Here is a tiny trained network, its code and every weight. The questions are about switching its units off for an input and a class, where a switched-off unit gives its printed mean instead of its output.

import numpy as np


def w(rows, s, z=0):
    codes = np.array(rows[::2]) - 128.0
    scale = np.full(codes.shape[1], s)
    scale[-1] = z or s
    return codes * scale


def f(y):
    return np.maximum(y, 0)


def log_softmax(a):
    a = a - a.max(-1, keepdims=True)
    return a - np.log(np.exp(a).sum(-1, keepdims=True))


def net(x, mask):
    res = np.array(x, float).reshape(1, 5) / 4 @ E
    y = f(res @ A[0][:, :-1].T + A[0][:, -1])
    res = res + np.where(mask, y, B[0][:, -1]) @ B[0][:, :-1]
    return log_softmax(res[-1] @ U[:, :-1].T + U[:, -1])


A, B = {}, {}
E = w([
[129,127,130,131,128],'x0',
[209,119,133,145,172],'x1',
[112,96,35,119,174],'x2',
[167,126,81,124,62],'x3',
[138,251,113,184,147],'x4',
],0.011)
A[0] = w([
[138,109,137,96,130,83],'neuron 0',
[123,68,132,113,116,69],'neuron 1',
[88,127,150,133,168,254],'neuron 2',
[113,119,94,77,177,104],'neuron 3',
[166,138,226,115,98,98],'neuron 4',
[226,89,134,167,201,125],'neuron 5',
[151,66,131,112,105,129],'neuron 6',
[99,151,104,87,81,179],'neuron 7',
[125,164,111,142,133,93],'neuron 8',
[107,164,163,107,210,187],'neuron 9',
[98,103,179,130,192,106],'neuron 10',
[133,209,91,160,145,78],'neuron 11',
[122,109,37,141,187,131],'neuron 12',
[135,113,127,88,130,93],'neuron 13',
[114,101,74,146,156,135],'neuron 14',
[2,139,104,136,91,98],'neuron 15',
[190,146,72,102,52,211],'neuron 16',
[118,92,171,125,177,104],'neuron 17',
[140,83,136,119,118,78],'neuron 18',
[139,186,109,156,122,74],'neuron 19',
[121,168,113,135,130,130],'neuron 20',
],0.013,0.0062)
B[0] = w([
[86,136,118,131,134,154],'neuron 0',
[36,135,122,125,162,191],'neuron 1',
[208,37,21,113,117,236],'neuron 2',
[128,163,151,137,66,181],'neuron 3',
[115,172,187,94,23,224],'neuron 4',
[176,174,218,72,235,243],'neuron 5',
[53,87,140,114,164,217],'neuron 6',
[177,103,156,116,161,204],'neuron 7',
[82,108,142,111,132,167],'neuron 8',
[146,52,137,169,117,231],'neuron 9',
[111,103,183,194,112,200],'neuron 10',
[21,84,151,100,148,227],'neuron 11',
[136,150,166,103,23,229],'neuron 12',
[85,133,121,126,126,155],'neuron 13',
[141,147,132,129,56,192],'neuron 14',
[186,174,248,96,228,227],'neuron 15',
[181,24,148,205,138,254],'neuron 16',
[102,100,160,152,133,189],'neuron 17',
[64,129,127,122,157,172],'neuron 18',
[43,118,162,115,148,194],'neuron 19',
[94,101,123,107,136,179],'neuron 20',
],0.017,0.0083)
U = w([
[22,111,113,107,132,92],'0',
[147,67,131,207,108,152],'1',
[171,175,153,69,178,151],'2',
[120,162,151,87,1,107],'3',
[134,84,124,126,104,254],'4',
[158,97,53,174,152,133],'5',
[115,170,50,110,111,73],'6',
[116,160,55,114,94,80],'7',
],0.0091,0.0054)

Each question gives the input, the list of numbers given to net, and the class t.
The units are the neurons (one row each of A and B). Each row of codes is followed by its name. A weight is (code - 128) times the scale printed after its matrix; where a second scale follows, it is the last column's (A, B and U).
mask holds one flag per neuron, in row order. A switched-off neuron (its flag False) gives its mean, the last column of its row in B, instead of its output. The means were averaged over made-up inputs and are rounded, as every weight is.
A unit's drop is (log p(t) with every unit on - log p(t) with that unit switched off) / (log p(t) with every unit on - log p(t) with every unit switched off).
The circuit of an input: a set's keep is (log p(t) with only the set's units on - log p(t) with every unit switched off) / (log p(t) with every unit on - log p(t) with every unit switched off). Starting from the 12 units with the biggest drops (on a tie, the unit counted first), units are removed one at a time, each time the one whose removal leaves the highest keep (on an exact tie, the one counted first), for as long as the keep stays at least 0.8.
circuit, biggest first: the units of the circuit, biggest drop first
top k neurons: the k neurons with the biggest drops, biggest first
drop of u: that unit's drop, to one decimal
input [5,1,6,-8,-6], class 1: circuit, biggest first	neuron 10
input [6,6,-7,0,5], class 3: top 2 neurons	neuron 4; neuron 15
input [1,-6,8,-7,2], class 3: top 2 neurons	neuron 12; neuron 16
input [-4,3,-7,-4,-5], class 3: top 3 neurons	neuron 4; neuron 16; neuron 11
input [-7,8,1,1,-7], class 2: top 3 neurons	neuron 5; neuron 11; neuron 19
input [3,-6,6,-7,3], class 1: top 2 neurons	neuron 9; neuron 5
input [0,-6,-3,4,-7], class 0: top 2 neurons	neuron 1; neuron 6
input [5,-7,6,-1,-5], class 2: top 2 neurons	neuron 15; neuron 4
input [-5,7,7,-6,-1], class 2: top 3 neurons	neuron 5; neuron 16; neuron 4
input [2,2,3,3,-4], class 0: top 2 neurons	neuron 6; neuron 2
input [8,0,-5,8,8], class 0: top 2 neurons	neuron 11; neuron 19
input [3,-8,0,8,2], class 1: top 3 neurons	neuron 16; neuron 5; neuron 4
input [0,-7,1,-8,3], class 1: top 4 neurons	neuron 9; neuron 5; neuron 2; neuron 10
input [-6,-8,-3,7,-2], class 2: circuit, biggest first	neuron 15
input [2,0,1,1,-3], class 5: top 2 neurons	neuron 4; neuron 11
input [6,-4,1,7,4], class 1: top 2 neurons	neuron 16; neuron 5
input [-7,-8,4,0,6], class 2: drop of neuron 15	2.1
input [0,4,1,2,-5], class 0: drop of neuron 6	0.4
input [4,-6,-1,-8,4], class 1: drop of neuron 9	0.7
input [1,7,1,-6,-3], class 2: drop of neuron 11	0.1
input [1,-2,-1,5,-2], class 1: circuit, biggest first	neuron 16
